Here is a tiny trained network, its code and every weight. The questions are about switching its units off for an input and a class, where a switched-off unit gives its printed mean instead of its output.

import numpy as np


def w(rows, s, z=0):
    codes = np.array(rows[::2]) - 128.0
    scale = np.full(codes.shape[1], s)
    scale[-1] = z or s
    return codes * scale


def norm(h):
    return h / np.sqrt((h * h).mean(-1, keepdims=True) + 1e-5)


def f(y):
    return y / 2 * (1 + np.tanh(0.7978845608 * (y + 0.044715 * y**3)))


def log_softmax(a):
    a = a - a.max(-1, keepdims=True)
    return a - np.log(np.exp(a).sum(-1, keepdims=True))


def net(x, mask):
    res = np.array(x, float).reshape(1, 5) / 4 @ E
    u = 0
    for l in range(3):
        y = f(norm(res) @ A[l][:, :-1].T + A[l][:, -1])
        res = res + np.where(mask[u : u + 5], y, B[l][:, -1]) @ B[l][:, :-1]
        u += 5
    return log_softmax(norm(res)[-1] @ U[:, :-1].T + U[:, -1])


A, B = {}, {}
E = w([
[224,134,104],'x0',
[147,220,45],'x1',
[171,112,175],'x2',
[218,253,205],'x3',
[53,189,156],'x4',
],0.0059)
A[0] = w([
[145,51,251,133],'0.n1',
[150,254,204,47],'0.n2',
[237,200,55,56],'0.n3',
[150,10,38,253],'0.n4',
[157,145,32,40],'0.n5',
],0.007,0.0026)
B[0] = w([
[166,147,170,214],'0.n1',
[76,97,120,203],'0.n2',
[221,181,2,195],'0.n3',
[33,100,131,252],'0.n4',
[110,172,22,134],'0.n5',
],0.008,0.0037)
A[1] = w([
[72,187,211,3],'1.n1',
[158,169,67,102],'1.n2',
[214,229,43,68],'1.n3',
[254,32,123,123],'1.n4',
[190,80,140,142],'1.n5',
],0.0097,0.0033)
B[1] = w([
[99,158,100,161],'1.n1',
[125,134,70,169],'1.n2',
[199,109,44,253],'1.n3',
[148,194,222,197],'1.n4',
[78,102,254,155],'1.n5',
],0.0068,0.0044)
A[2] = w([
[73,177,191,214],'2.n1',
[93,8,17,58],'2.n2',
[191,49,2,74],'2.n3',
[237,233,128,119],'2.n4',
[47,167,156,4],'2.n5',
],0.0091,0.0019)
B[2] = w([
[152,213,135,223],'2.n1',
[61,1,93,249],'2.n2',
[113,170,64,229],'2.n3',
[213,18,57,255],'2.n4',
[101,221,13,168],'2.n5',
],0.0075,0.0039)
U = w([
[108,123,59,145],'0',
[225,130,64,146],'1',
[85,220,147,3],'2',
[190,108,253,114],'3',
[71,39,140,208],'4',
],0.021,0.0029)

Each question gives the input, the list of numbers given to net, and the class t.
The units are the neurons (one row each of A and B). Each row of codes is followed by its name. A weight is (code - 128) times the scale printed after its matrix; where a second scale follows, it is the last column's (A, B and U).
mask holds one flag per neuron, layer by layer. A switched-off neuron (its flag False) gives its mean, the last column of its row in B, instead of its output. The means were averaged over made-up inputs and are rounded, as every weight is.
A unit's drop is (log p(t) with every unit on - log p(t) with that unit switched off) / (log p(t) with every unit on - log p(t) with every unit switched off).
The circuit of an input: a set's keep is (log p(t) with only the set's units on - log p(t) with every unit switched off) / (log p(t) with every unit on - log p(t) with every unit switched off). Starting from the 12 units with the biggest drops (on a tie, the unit counted first), units are removed one at a time, each time the one whose removal leaves the highest keep (on an exact tie, the one counted first), for as long as the keep stays at least 0.8.
units of the circuit, in order: the units of the circuit, biggest drop first
k most important neurons: the k neurons with the biggest drops, biggest first
drop of u: that unit's drop, to one decimal
input [-8,7,-7,3,0], class 1: units of the circuit, in order => (0.n4; 1.n3)
input [6,-1,-8,-5,-1], class 4: units of the circuit, in order => (2.n2)
input [8,6,7,-7,-3], class 0: 2 most important neurons => (0.n4; 2.n3)
input [1,3,0,-3,-8], class 4: 2 most important neurons => (0.n4; 2.n2)
input [-4,7,7,5,8], class 1: 3 most important neurons => (0.n4; 2.n4; 1.n5)
input [-1,8,-8,1,6], class 1: 2 most important neurons => (0.n4; 1.n3)
input [-6,7,0,-4,-1], class 4: 3 most important neurons => (2.n2; 0.n3; 1.n4)
input [0,1,-5,-1,6], class 2: 3 most important neurons => (0.n3; 1.n3; 2.n4)
input [-7,-4,5,-1,-8], class 3: 2 most important neurons => (0.n1; 2.n2)
input [-8,6,-5,8,1], class 1: 2 most important neurons => (0.n4; 2.n4)
input [-3,-8,-3,-1,6], class 2: drop of 2.n4 => 0.1
input [-2,8,3,-7,-8], class 4: drop of 2.n3 => -0.1
input [-3,-4,8,-4,-2], class 3: drop of 0.n1 => 0.5
